Here is a tiny trained network, its code and every weight. The questions are about switching its units off for an input and a class, where a switched-off unit gives its printed mean instead of its output.

import numpy as np


def w(rows, s, z=0):
    codes = np.array(rows[::2]) - 128.0
    scale = np.full(codes.shape[1], s)
    scale[-1] = z or s
    return codes * scale


def norm(h):
    return h / np.sqrt((h * h).mean(-1, keepdims=True) + 1e-5)


def f(y):
    return np.maximum(y, 0)


def log_softmax(a):
    a = a - a.max(-1, keepdims=True)
    return a - np.log(np.exp(a).sum(-1, keepdims=True))


def net(x, mask):
    res = np.array(x, float).reshape(1, 3) / 4 @ E
    u = 0
    for l in range(2):
        y = f(norm(res) @ A[l][:, :-1].T + A[l][:, -1])
        res = res + np.where(mask[u : u + 4], y, B[l][:, -1]) @ B[l][:, :-1]
        u += 4
    return log_softmax(norm(res)[-1] @ U[:, :-1].T + U[:, -1])


A, B = {}, {}
E = w([
[189,87,218,54,254,46,44,241,208],'x0',
[167,143,103,134,115,125,110,130,147],'x1',
[139,133,212,74,49,170,23,46,201],'x2',
],0.0088)
A[0] = w([
[142,171,176,68,144,212,65,1,187,15],'L0N0',
[150,137,149,216,148,170,168,229,98,2],'L0N1',
[130,108,94,59,123,190,58,112,92,91],'L0N2',
[109,193,26,185,244,120,163,169,106,16],'L0N3',
],0.0064,0.0016)
B[0] = w([
[25,172,110,99,156,204,97,120,138,231],'L0N0',
[97,174,67,151,156,128,125,107,162,194],'L0N1',
[54,246,151,138,123,150,187,104,112,161],'L0N2',
[114,187,127,117,220,137,64,74,156,255],'L0N3',
],0.011,0.0065)
A[1] = w([
[146,131,58,162,57,172,140,75,74,3],'L1N0',
[167,150,137,142,149,146,123,151,144,42],'L1N1',
[137,108,150,69,133,66,85,252,143,31],'L1N2',
[134,98,75,125,153,99,173,180,85,190],'L1N3',
],0.011,0.0029)
B[1] = w([
[202,35,136,88,64,100,163,165,69,255],'L1N0',
[138,78,87,131,73,156,115,118,127,154],'L1N1',
[88,90,172,126,10,94,208,60,25,226],'L1N2',
[211,159,87,141,150,169,20,146,135,189],'L1N3',
],0.011,0.0065)
U = w([
[146,139,88,148,173,165,90,107,162,250],'0',
[197,2,170,129,42,10,209,98,74,6],'1',
],0.0083,0.0025)

Each question gives the input, the list of numbers given to net, and the class t.
The units are the neurons (one row each of A and B). Each row of codes is followed by its name. A weight is (code - 128) times the scale printed after its matrix; where a second scale follows, it is the last column's (A, B and U).
mask holds one flag per neuron, layer by layer. A switched-off neuron (its flag False) gives its mean, the last column of its row in B, instead of its output. The means were averaged over made-up inputs and are rounded, as every weight is.
A unit's drop is (log p(t) with every unit on - log p(t) with that unit switched off) / (log p(t) with every unit on - log p(t) with every unit switched off).
top k neurons: the k neurons with the biggest drops, biggest first
k most important neurons of layer l: the k neurons of layer l with the biggest drops, biggest first
drop when u is switched off: that unit's drop, to one decimal
input [6,3,5], class 1: 2 most important neurons of layer 0 -> L0N3, L0N1
input [-7,4,4], class 1: most important neuron of layer 0 -> L0N3
input [-4,8,3], class 1: top 2 neurons -> L0N3, L1N0
input [8,4,4], class 1: top 2 neurons -> L1N2, L0N3
input [4,-4,-2], class 1: top 2 neurons -> L1N2, L0N0
input [8,-1,6], class 1: top 2 neurons -> L1N2, L0N3
input [-8,7,4], class 1: top 2 neurons -> L1N0, L0N3
input [1,-5,0], class 1: top 2 neurons -> L0N3, L0N0
input [7,-4,3], class 1: drop when L1N2 is switched off -> 0.5
input [-5,-1,-1], class 1: drop when L1N0 is switched off -> 0.2
